Both labels of each row:
[-12  -3 -10  12 -22  13   4 -14  27   8  19  -4   4 -20  -4  28  -8  35
 -14  28  10  29  17 -10   0   3  -8  18  13   8   2  33  20 -15  -8  -6
  15 -17  29]
Q707 & D
[-56  22  -1  30  23  -9 -43 -40 -50 -34   0  43  10  25  -4   4  58 -32
  26 -29  -8  13 -22 -36  -2 -17  10   4 -25 -15   8 -19   6   9  -5  10
  -2  11   3]
Q152 & E
[-33   6   5  61 -14 -28  25 -43 -33 -33  29  24  19   5   9  -3  50 -38
   3  16 -28  39  -6  -9  19   2 -40  21 -19   1  25   4  14  31 -31  15
 -11 -16  13]
Q152 & E
[-38  42 -31   6  27 -13  16 -22 -46 -11   6   6   7  27 -11  -1  33 -32
   1 -37 -11  15 -13 -50   8 -25  24  22  -9 -36  10   6 -27   8  -3   6
  -8   1 -12]
Q152 & A
[ -18    1  -10    4   -5    0  -26  -27    2  -22   27   14   33   -7
   -5    3   12  -34    2  -63   -3   22  -18   16    0  -23    0   15
  -11   -1    9  -24  -14   -2    0   -1   18 -100  -39]
Q152 & E
[-49  48 -36   6  24  -2 -15 -20 -27 -14  -5  -1  15   3  -9  22  34  -2
   1 -57  -1  14 -15 -43   6 -53  12  -4   2 -10  26   5 -16 -17  -2   7
  24   7 -21]
Q152 & K
[-54  48 -40 -10  22 -22  15  -7 -61 -10   6  12   0  24 -28  -5  41 -34
  -1 -48   3  16 -10 -55  38 -30   4   9  11 -27   3 -19 -12   1 -12  26
  -6 -16  -8]
Q152 & K
[  8  18   7 -26 -23   9  -6  -3  27  42  -9  -4  12 -18  19 -19 -23  26
 -21   0 -26   0  -4  18 -14 -34  -5 -28   2  35 -23   4 -28   9   5 -17
  29  18 -63]
q864 & D
[-47  32 -43 -19  21  -8 -38  15 -51  -1  39   6  16  17  -2 -12  13   4
  12  -5  -4 -19   6 -45 -11 -26   6 -10  14   7   7   9   8  11  42  -4
  11  46  -3]
q609 & A
[-44   2  13  30  14  11 -12 -28 -16 -14 -38   9  -6  -4  -5  26  13  -5
  -8  22 -17   2  -5 -20   3   0  24  -3  -3 -24 -23  20  45  -4  10  11
   7   0   2]
Q152 & A
[-35   6  -3  29  12   2 -31 -18 -24  -5 -34  -1  20  15   2  30  14   6
  18  24 -14 -17  16 -66  -6  -3   9   5   2   1  14  15  27   6  12  -4
   1  27   9]
q609 & K
[ 12  57 -30  11   8  11  12  24  -8 -30  14  20  10 -39 -39  -2   7 -19
  10 -10 -11 -20 -11  -7   3 -12  22  -1 -48  -3   4  -8  -9   3 -13  14
   5  22  12]
q861 & A
[-30  38  -3 -16  -7  13 -16  23 -13  -9  10  28  21 -26   0  15  10   1
  -2  -4 -26  -3  -8  -2 -11 -29   3 -21 -27  14 -20 -18  -6  27  20 -15
  10  20 -41]
q864 & E
[  8   9  -5   2  -3  15   0 -22  12  28 -39   0  -3 -21   8  28 -20  33
 -12  -5 -11   0   1  10   2   4   4   5   7  16 -17   8 -17  -7  -8  -3
   9  20 -29]
q864 & D
[ -9 -18   9  64  -4 -12 -43 -20  33 -17 -14   9  -7  -8 -20  18  37   7
   9 -38  -5  17 -17  22  -7 -13  -1  11  -3   2   5  -8  14 -24  -7  -9
  11   8 -15]
Q152 & E
[-31  37  17  35  -2   1 -16 -73  15   7 -53 -14  10  21  17  34 -18  32
   7  46 -31 -23  13 -28   2   0   3 -14  18   0   3  22  42   9  21  -1
  19  15  15]
q609 & A
[-33   0 -30 -12   3  -9 -23  10 -19  23  55  19   5   0  12  11  15   5
 -15   5   6  14   3  -6  -6   7 -34   7  -6   9  10   5 -13  33   8 -19
  20   6 -32]
q609 & E
[-20 -10  11  20 -28  21  24 -13  11   1  29  11  -5 -16  21  10  -4  -3
 -14 -27  -9  45  -8   4  17  -2 -20  28  15  26 -10   6 -18  15 -25 -13
   3 -30 -29]
Q152 & D
[ 12 -20 -46 -45  -6  -1  17  30  -9 -21  56 -24  26   4 -36  -3 -10  16
  14 -11  47 -17   9 -21 -10  12  -9  22  27   7  42  29  -9 -23  -6 -13
   1  -2  33]
Q707 & D
[  2  43 -15 -21  20 -13   9  10  -7   2 -15  26   5  -3  -6  -7  10 -12
  -5 -24 -11 -18  -6  -1  12 -25   9 -17 -21   4 -17 -28 -42  29   4  14
  -1  61 -37]
q864 & E
[-24  36   4  -1   3  16  13  17 -11  -2 -27   8  12  -3   2   2   9 -12
 -18  15 -23 -14 -10  -6   7  -7  18 -13 -24   0 -20 -27  -5  18   6   5
   2  15 -37]
q864 & A
[ -9 -24 -34  13  -8   1 -23 -47 -21  31 -47  32  -3  -5  12  29   1  26
 -10 -17  -5  23  -8  31 -12  47  -3 -17  27  14  -4   3  32   0 -15 -12
 -42   2   4]
Q152 & Q
[-14  13 -29   4  -4 -11  -3  10 -39 -17  27   6  21  -3 -10  11  12  14
  18   3  10 -34  11 -46 -12  -2   5   6   0 -13  25  32  30  -4   7  -3
  14  21  55]
Q707 & A
[  22   45  -18   33   -2    9   29   16   -1  -50    0    3   13  -36
   -9    0   11  -10    5   24  -19  -20 -101    4  -12   18   10    3
  -68    8  -22    8   -1   13  -27   19    8   26   29]
q861 & A
[-52  28 -11   3  -5  15  16  -4 -42 -14   4  19  43  -4   4 -15  28 -26
   9 -11  -7  24 -21 -27  13 -16   5   4 -15 -32  -1  -2  -4  12 -17   7
   4 -20 -18]
Q152 & A
[-41  18 -47  -3   3  -2  -7   8 -23  11  39   5  32  13  -4  12  14  -7
  -6   0  -2  -8   9 -45  -7 -55 -12  17  -2  -9  15  13  -6  17  19 -11
  32  14  -7]
q609 & A
[-47  27 -36  -8  22  -4  13  16 -40 -13  20  12   6   7  -9 -12  18 -22
   2 -15  -4   8  -3 -45  10  -9   5  24  -1 -28  10   6 -28  12  -8   7
   0  11  -2]
Q152 & A
[-34  16 -11  24   0  -5 -17 -18 -25 -34 -12  42  13  11   2  -4  31 -46
  22 -35  -9  17  -8  28  -8  -3   4   6 -21  -6   8 -38 -13  10   1   5
 -27  20 -18]
Q152 & E
[-60  10   8  56 -21  -3 -40 -49  -3 -36 -17  26  17 -14  -4  34  27  -7
  -1 -24 -20   3 -18  27 -14   2   3   0   1   1  16   3  40  79  -8   1
 -15   9  15]
Q152 & E
[ 28  12 -12   4 -16  29  21  20  38 -10   3  -5   6 -37 -18  -1 -37 -16
  11  24 -15   0  -4  18   3  14  17  33 -24 -12 -18 -13 -33  -5 -10  -4
 -11   5 -17]
q861 & D
[-42  16 -29  24   4   0 -23 -18 -12 -14 -10  -4   8   7  -8  23   4  10
   0  15 -21  -8  13 -36   0 -35  10  -3   8 -12   9   8  11  -4  28  -9
  29  30  -8]
q609 & A
[-36  38   8 -22   7   2   9  16 -28  -6 -11 -16  22   7 -11   4  -3  -1
  -6   3 -37 -20  -6 -36   4 -34  34 -27   0  -8 -14   5   1  16  23  10
  37  17 -19]
q864 & A
[-13  14 -22 -19  10 -17 -17   2 -14  18   6  18   9   3  -8  -2  32   1
  -6 -57 -12  -1 -14  -7  16 -18 -11 -12  -7  36   1 -31 -23   2   2   6
   5  32 -59]
q864 & E
[-16  21  11  24  23   4 -57 -26  -5 -29 -48  13   8  13 -10   6  -9  -9
   6 -54  -8 -11 -10   2 -12 -19  55   0  12  -2  -1 -13   4 -19  21   1
  -2  57 -39]
Q152 & E
[-26  18  -9   8   9 -20  -7  -4 -39 -22  19  37  14  -2  -1  -9  33  -8
  18 -40  -9   1   5 -11   5 -12   5 -35  11   9  35 -13   2 -12 -10   0
 -13   1 -18]
Q152 & E
[-20  80  -8 -15   9  12   1   6 -52  10 -35   5  16  -9 -10   6  -3 -24
 -15  -2 -53 -22  -3 -24  19 -22  30 -14 -19 -16 -44  -7  32  22   5  12
  16  37 -54]
q864 & A
[-12   0  42  61 -56  17 -18 -53  68   1 -28   3  31 -44  24  38 -22  27
 -10  27 -36   6   5  38 -28  20   4  -9 -11  43  -6  -3  62  -2   5  -5
  -7  -3   8]
q864 & E
[  7  19 -21   9   8 -10 -24  17   2 -14  28  19   9 -21 -19  -4  26 -24
   7 -16   2 -22  -3  35 -13 -14   7   2 -46  20 -15 -15 -26   1   6  22
   3  37 -20]
q861 & E
[  8   0 -28 -22 -24  -1   3  22   7 -24  34 -15  31 -26 -12   3  -3  34
  13  10  20 -22   7 -17 -20 -10  22  -3  25  19  41  36  27 -21   7 -17
  18  -5  34]
Q707 & D
[-32   9 -41   9  14  15   6  24 -42 -17  13  -4  -7   1   2 -19  25  -9
   2 -21   7  -6  -1 -43   3  -1   9  20 -10 -33  -4   8 -39   1 -15   0
  -9  -2  18]
Q152 & A
[-33  41 -15  12  19  -1  11 -24 -42 -16  -8   9   8  10 -17  16  27 -15
  -5 -20 -20   5  -7 -38   6 -12  17  13   6 -26   3   3  -8  12  -8  14
   3  -5  -6]
Q152 & A
[-47  32 -31  32  11  10  -1 -21 -48 -16 -10  17  12  -1 -15   6  16  -7
  -2 -26 -15  16  -4 -33  -4 -14   7  12   0 -25  11   8  -4   4 -17   8
  -5   7  -4]
Q152 & A
[-11  26  -7  28 -21  -3  -9 -16   3 -15   4  19  33 -49   7   1  17 -15
  12 -85 -31  -8  -3  33  -5 -15  -3 -11 -22  29  19 -22  -1   6  -9   4
  24   8 -39]
q864 & E

Two labels a row:
[ -8  13   7 -21 -13  19  38   1   0   5   1   1  -1   6 -23 -19   8  14
 -15  -3 -27   0  -6   0   5 -16 -11 -12 -16  15  25   7   8  -5  -5  13
  22  16  -5]
<68> & <270>
[  1  29 -10  -9 -18  27   3 -39  -4  -2 -21   1   4 -10 -25 -26  -2  -8
   1 -19 -29  -6  -8   8 -11  -3 -29   0 -42   2  16 -10   8  -1  27 -10
  15  10  -2]
<68> & <263>
[ 11   3  -8 -40 -10  -3  24  42  -2  22 -17  16   3 -26   9   8  -5  -2
   4 -15  12  -2   2  11   2 -11 -13  11   6 -11  12  -3   5 -16 -25  14
   0  -9  10]
<60> & <264>
[  8  21   3 -37  -7  -5  35  18  -1  -4 -17  21  -4 -17  -5   2  -9  -7
  -1   0 -22   0   5 -21  -8  -9  12 -11   1 -12  31  -9   8 -30 -39   8
  12  -6 -11]
<68> & <264>
[ 15  17   0 -21 -17  -3  41  46  18  36 -19   3   5 -22  -3   3  23  12
   3 -14  -7   6   4  18  -4 -27 -22  26  -4   2  13   5  30 -12   2  28
  -9   8  14]
<60> & <264>
[ 19 -12   2  10  -3 -17 -13  -7   0 -12   6   4  -9   2  -5  18 -13 -14
   0  13  11  -4   7   0   0   8  14 -16  26 -23   3  -3 -25   4 -30 -13
   5  -8 -10]
<62> & <264>
